Here is a tiny trained network, its code and every weight. The questions are about switching its units off for an input and a class, where a switched-off unit gives its printed mean instead of its output.

import numpy as np


def w(rows, s, z=0):
    codes = np.array(rows[::2]) - 128.0
    scale = np.full(codes.shape[1], s)
    scale[-1] = z or s
    return codes * scale


def f(y):
    return y / 2 * (1 + np.tanh(0.7978845608 * (y + 0.044715 * y**3)))


def log_softmax(a):
    a = a - a.max(-1, keepdims=True)
    return a - np.log(np.exp(a).sum(-1, keepdims=True))


def net(x, mask):
    res = np.array(x, float).reshape(1, 6) / 4 @ E
    y = f(res @ A[0][:, :-1].T + A[0][:, -1])
    res = res + np.where(mask, y, B[0][:, -1]) @ B[0][:, :-1]
    return log_softmax(res[-1] @ U[:, :-1].T + U[:, -1])


A, B = {}, {}
E = w([
[244,124,171,147,84,173,148],'x0',
[43,152,123,127,106,152,120],'x1',
[153,107,112,127,187,3,77],'x2',
[137,173,150,228,93,124,25],'x3',
[182,164,119,192,157,70,80],'x4',
[64,252,165,118,59,85,165],'x5',
],0.0052)
A[0] = w([
[8,224,148,109,97,58,162,169],'n1',
[136,84,106,76,100,193,157,178],'n2',
[203,93,113,142,150,39,101,161],'n3',
[46,184,118,94,70,91,123,209],'n4',
[52,91,91,77,211,80,152,163],'n5',
[71,117,126,208,109,168,23,194],'n6',
[100,31,134,57,128,199,195,173],'n7',
[116,106,130,152,134,110,103,197],'n8',
[248,196,141,153,96,211,164,185],'n9',
[230,112,146,137,108,86,83,255],'n10',
[83,109,137,105,121,106,116,254],'n11',
[179,83,108,139,216,25,108,217],'n12',
[88,139,138,166,116,139,95,220],'n13',
],0.011,0.002)
B[0] = w([
[72,236,181,111,124,80,192,254],'n1',
[132,106,169,85,117,174,143,184],'n2',
[170,99,163,107,147,66,81,200],'n3',
[101,204,165,108,145,108,162,215],'n4',
[76,94,50,163,145,89,186,203],'n5',
[128,182,101,141,177,221,67,201],'n6',
[106,66,167,35,132,197,167,220],'n7',
[147,128,112,128,155,134,116,146],'n8',
[131,110,93,188,6,131,151,222],'n9',
[187,131,173,133,86,103,74,205],'n10',
[119,146,107,131,157,118,150,161],'n11',
[157,73,113,136,184,33,102,225],'n12',
[135,167,125,121,155,157,111,164],'n13',
],0.024,0.0083)
U = w([
[114,41,178,40,113,216,166,220],'0',
[57,213,186,118,133,102,190,170],'1',
[147,116,113,227,3,164,137,148],'2',
[120,161,84,169,171,212,71,123],'3',
[209,78,188,141,141,48,52,80],'4',
[90,64,32,144,172,74,165,1],'5',
],0.0053,0.00097)

Each question gives the input, the list of numbers given to net, and the class t.
The units are the neurons (one row each of A and B). Each row of codes is followed by its name. A weight is (code - 128) times the scale printed after its matrix; where a second scale follows, it is the last column's (A, B and U).
mask holds one flag per neuron, in row order. A switched-off neuron (its flag False) gives its mean, the last column of its row in B, instead of its output. The means were averaged over made-up inputs and are rounded, as every weight is.
A unit's drop is (log p(t) with every unit on - log p(t) with that unit switched off) / (log p(t) with every unit on - log p(t) with every unit switched off).
The circuit of an input: a set's keep is (log p(t) with only the set's units on - log p(t) with every unit switched off) / (log p(t) with every unit on - log p(t) with every unit switched off). Starting from the 12 units with the biggest drops (on a tie, the unit counted first), units are removed one at a time, each time the one whose removal leaves the highest keep (on an exact tie, the one counted first), for as long as the keep stays at least 0.8.
circuit, biggest first: the units of the circuit, biggest drop first
unit that matters most: the unit with the biggest drop
top k neurons: the k neurons with the biggest drops, biggest first
drop when u is switched off: that unit's drop, to one decimal
input [4,8,-8,6,7,2], class 2: unit that matters most => n9
input [-6,-1,-2,4,-7,-3], class 0: circuit, biggest first => (n1, n7)
input [-3,4,1,-5,-8,0], class 0: top 2 neurons => (n7, n2)
input [0,2,1,6,1,1], class 3: circuit, biggest first => (n6, n1)
input [-1,0,6,-8,-2,3], class 5: top 2 neurons => (n5, n12)
input [-2,-8,5,-4,-1,5], class 4: top 4 neurons => (n3, n12, n9, n7)
input [5,-4,-8,-6,4,-2], class 0: top 3 neurons => (n7, n2, n5)
input [0,-4,-6,-1,7,-6], class 4: circuit, biggest first => (n10, n1)
input [-4,3,6,7,-4,-6], class 4: top 2 neurons => (n12, n3)
input [6,0,1,3,-2,-3], class 2: top 2 neurons => (n9, n12)
input [-4,6,2,8,-4,-1], class 3: drop when n13 is switched off => 0.1
input [-6,-8,-7,-3,-6,-4], class 0: drop when n11 is switched off => 0.0
input [0,-5,-7,7,8,2], class 2: drop when n9 is switched off => 0.6
input [-8,-3,8,7,2,2], class 4: circuit, biggest first => (n3)
